Below are the code and all the weights of a small trained network. Each question names an input and a target symbol and asks about switching units off, where a switched-off unit gives its printed mean instead of its output.

import numpy as np


def w(rows, s, z=0):
    codes = np.array(rows[::2]) - 128.0
    scale = np.full(codes.shape[1], s)
    scale[-1] = z or s
    return codes * scale


def f(y):
    return y / 2 * (1 + np.tanh(0.7978845608 * (y + 0.044715 * y**3)))


def softmax(a):
    e = np.exp(a - a.max(-1, keepdims=True))
    return e / e.sum(-1, keepdims=True)


def log_softmax(a):
    a = a - a.max(-1, keepdims=True)
    return a - np.log(np.exp(a).sum(-1, keepdims=True))


def net(x, mask):
    ids = ['ΦΩδζηλμξστψ'.index(c) for c in x.split()]
    T = len(ids)
    res = E[ids] + P[:T]
    u = 0
    for l in range(2):
        q, k, v = (res @ M[l].T for M in (Q, K, V))
        z = softmax(np.where(np.tri(T) > 0, q @ k.T / 4**0.5, -1e9)) @ v
        res = res + np.where(mask[u], z, O[l][:, -1]) @ O[l][:, :-1]
        u += 1
        y = f(res @ A[l][:, :-1].T + A[l][:, -1])
        res = res + np.where(mask[u : u + 4], y, B[l][:, -1]) @ B[l][:, :-1]
        u += 4
    return log_softmax(res[-1] @ U[:, :-1].T + U[:, -1])


Q, K, V, O, A, B = {}, {}, {}, {}, {}, {}
E = w([
[160,119,101],'Φ',
[162,111,94],'Ω',
[153,141,119],'δ',
[164,107,83],'ζ',
[160,106,69],'η',
[165,98,85],'λ',
[146,106,76],'μ',
[253,196,199],'ξ',
[182,69,250],'σ',
[160,116,95],'τ',
[91,29,123],'ψ',
],0.019)
P = w([
[206,49,6],'0',
[172,100,56],'1',
[162,122,81],'2',
[154,137,91],'3',
[153,149,105],'4',
[145,160,106],'5',
[140,174,108],'6',
[142,174,119],'7',
[140,180,120],'8',
],0.012)
Q[0] = w([
[82,120,62],'L0H1',
[216,86,180],'L0H1',
[255,82,135],'L0H1',
[248,229,68],'L0H1',
],0.0099)
K[0] = w([
[108,140,100],'L0H1',
[216,104,166],'L0H1',
[248,132,130],'L0H1',
[227,211,120],'L0H1',
],0.012)
V[0] = w([
[69,14,156],'L0H1',
[110,115,159],'L0H1',
[208,216,140],'L0H1',
[165,254,57],'L0H1',
],0.0096)
O[0] = w([
[230,169,96,25],'L0H1',
[190,125,159,7],'L0H1',
[59,2,123,252],'L0H1',
[52,99,75,236],'L0H1',
],0.0087,0.0031)
A[0] = w([
[132,252,184,89],'L0N1',
[157,104,210,2],'L0N2',
[89,165,203,34],'L0N3',
[96,67,95,41],'L0N4',
],0.015,0.0055)
B[0] = w([
[38,159,251,154],'L0N1',
[81,154,3,148],'L0N2',
[158,87,82,126],'L0N3',
[245,147,204,255],'L0N4',
],0.0065,0.011)
Q[1] = w([
[116,103,250],'L1H1',
[94,142,241],'L1H1',
[201,147,155],'L1H1',
[234,118,118],'L1H1',
],0.012)
K[1] = w([
[146,249,119],'L1H1',
[209,147,193],'L1H1',
[99,181,113],'L1H1',
[87,170,89],'L1H1',
],0.014)
V[1] = w([
[124,1,112],'L1H1',
[77,156,187],'L1H1',
[146,157,137],'L1H1',
[97,92,229],'L1H1',
],0.0078)
O[1] = w([
[195,63,166,191],'L1H1',
[83,153,58,2],'L1H1',
[45,121,126,132],'L1H1',
[152,254,188,24],'L1H1',
],0.0054,0.0069)
A[1] = w([
[69,57,7,254],'L1N1',
[196,1,166,40],'L1N2',
[124,83,69,36],'L1N3',
[219,142,167,50],'L1N4',
],0.0063,0.0066)
B[1] = w([
[192,207,200,255],'L1N1',
[52,181,45,238],'L1N2',
[84,194,110,129],'L1N3',
[2,50,24,139],'L1N4',
],0.0081,0.0095)
U = w([
[109,167,117,26],'Φ',
[109,163,113,27],'Ω',
[99,153,119,45],'δ',
[92,168,114,45],'ζ',
[102,156,116,35],'η',
[102,156,117,40],'λ',
[245,82,132,196],'μ',
[52,124,85,98],'ξ',
[71,156,104,97],'σ',
[90,117,122,62],'τ',
[167,161,254,253],'ψ',
],0.0095,0.0068)

Each question gives the input, a string of symbols that net reads in full, and the target symbol t.
The units are the heads (4 rows each of Q, K, V and O) and the neurons (one row each of A and B). Each row of codes is followed by its name. A weight is (code - 128) times the scale printed after its matrix; where a second scale follows, it is the last column's (O, A, B and U).
mask holds one flag per unit, layer by layer, with each layer's heads first. A switched-off unit (its flag False) gives its mean, the last column of its rows in O or B, instead of its output. The means were averaged over made-up inputs and are rounded, as every weight is.
A unit's drop is (log p(t) with every unit on - log p(t) with that unit switched off) / (log p(t) with every unit on - log p(t) with every unit switched off).
The circuit of an input: a set's keep is (log p(t) with only the set's units on - log p(t) with every unit switched off) / (log p(t) with every unit on - log p(t) with every unit switched off). Starting from all 10 units, units are removed one at a time, each time the one whose removal leaves the highest keep (on an exact tie, the one counted first), for as long as the keep stays at least 0.8.
units of the circuit, in order: the units of the circuit, biggest drop first
top k neurons: the k neurons with the biggest drops, biggest first
top k neurons in layer l: the k neurons of layer l with the biggest drops, biggest first
drop of u: that unit's drop, to one decimal
input Ω η ξ λ, target ξ: units of the circuit, in order => L0H1
input σ Φ μ δ ξ δ, target ξ: top 2 neurons => L1N2, L0N2
input Φ μ ξ Ω, target ξ: top 2 neurons => L1N2, L0N4
input ξ ζ ψ, target ψ: top 3 neurons => L0N1, L1N2, L0N2
input λ λ Ω Φ τ Φ λ μ ψ, target μ: units of the circuit, in order => L0H1, L1N1
input Ω Φ δ δ δ ψ σ, target μ: top 2 neurons in layer 0 => L0N2, L0N3
input ξ ζ μ, target ξ: top 2 neurons in layer 0 => L0N4, L0N1
input ξ τ ψ ψ η, target ψ: top 3 neurons => L0N4, L0N1, L1N4
input ψ δ μ ξ ζ ψ ψ η, target ψ: top 2 neurons => L0N1, L0N4
input ξ ζ λ, target ξ: top 2 neurons in layer 1 => L1N2, L1N4
input δ Φ ξ Φ, target ξ: top 3 neurons => L1N2, L0N4, L1N1
input λ τ ζ ξ δ, target ξ: top 2 neurons => L1N2, L1N1
input Ω δ λ δ Φ λ ξ Ω, target ξ: top 2 neurons => L1N2, L1N1
input λ δ ξ ζ, target ξ: top neuron => L1N2
input τ η Ω δ σ, target μ: top 2 neurons => L0N2, L1N2
input δ Φ ψ δ ζ ψ ψ ξ μ, target ψ: top 2 neurons in layer 1 => L1N4, L1N2
input τ ξ τ τ η, target ξ: top 2 neurons => L1N2, L0N4
input σ μ η ζ ξ, target ξ: drop of L1N4 => 0.0
input Φ δ Ω δ ψ ξ ψ, target ψ: drop of L1N2 => 0.5
input μ ζ Φ ζ ξ, target ξ: drop of L1N1 => 0.1
input δ η δ ξ Φ, target ξ: top neuron in layer 1 => L1N2
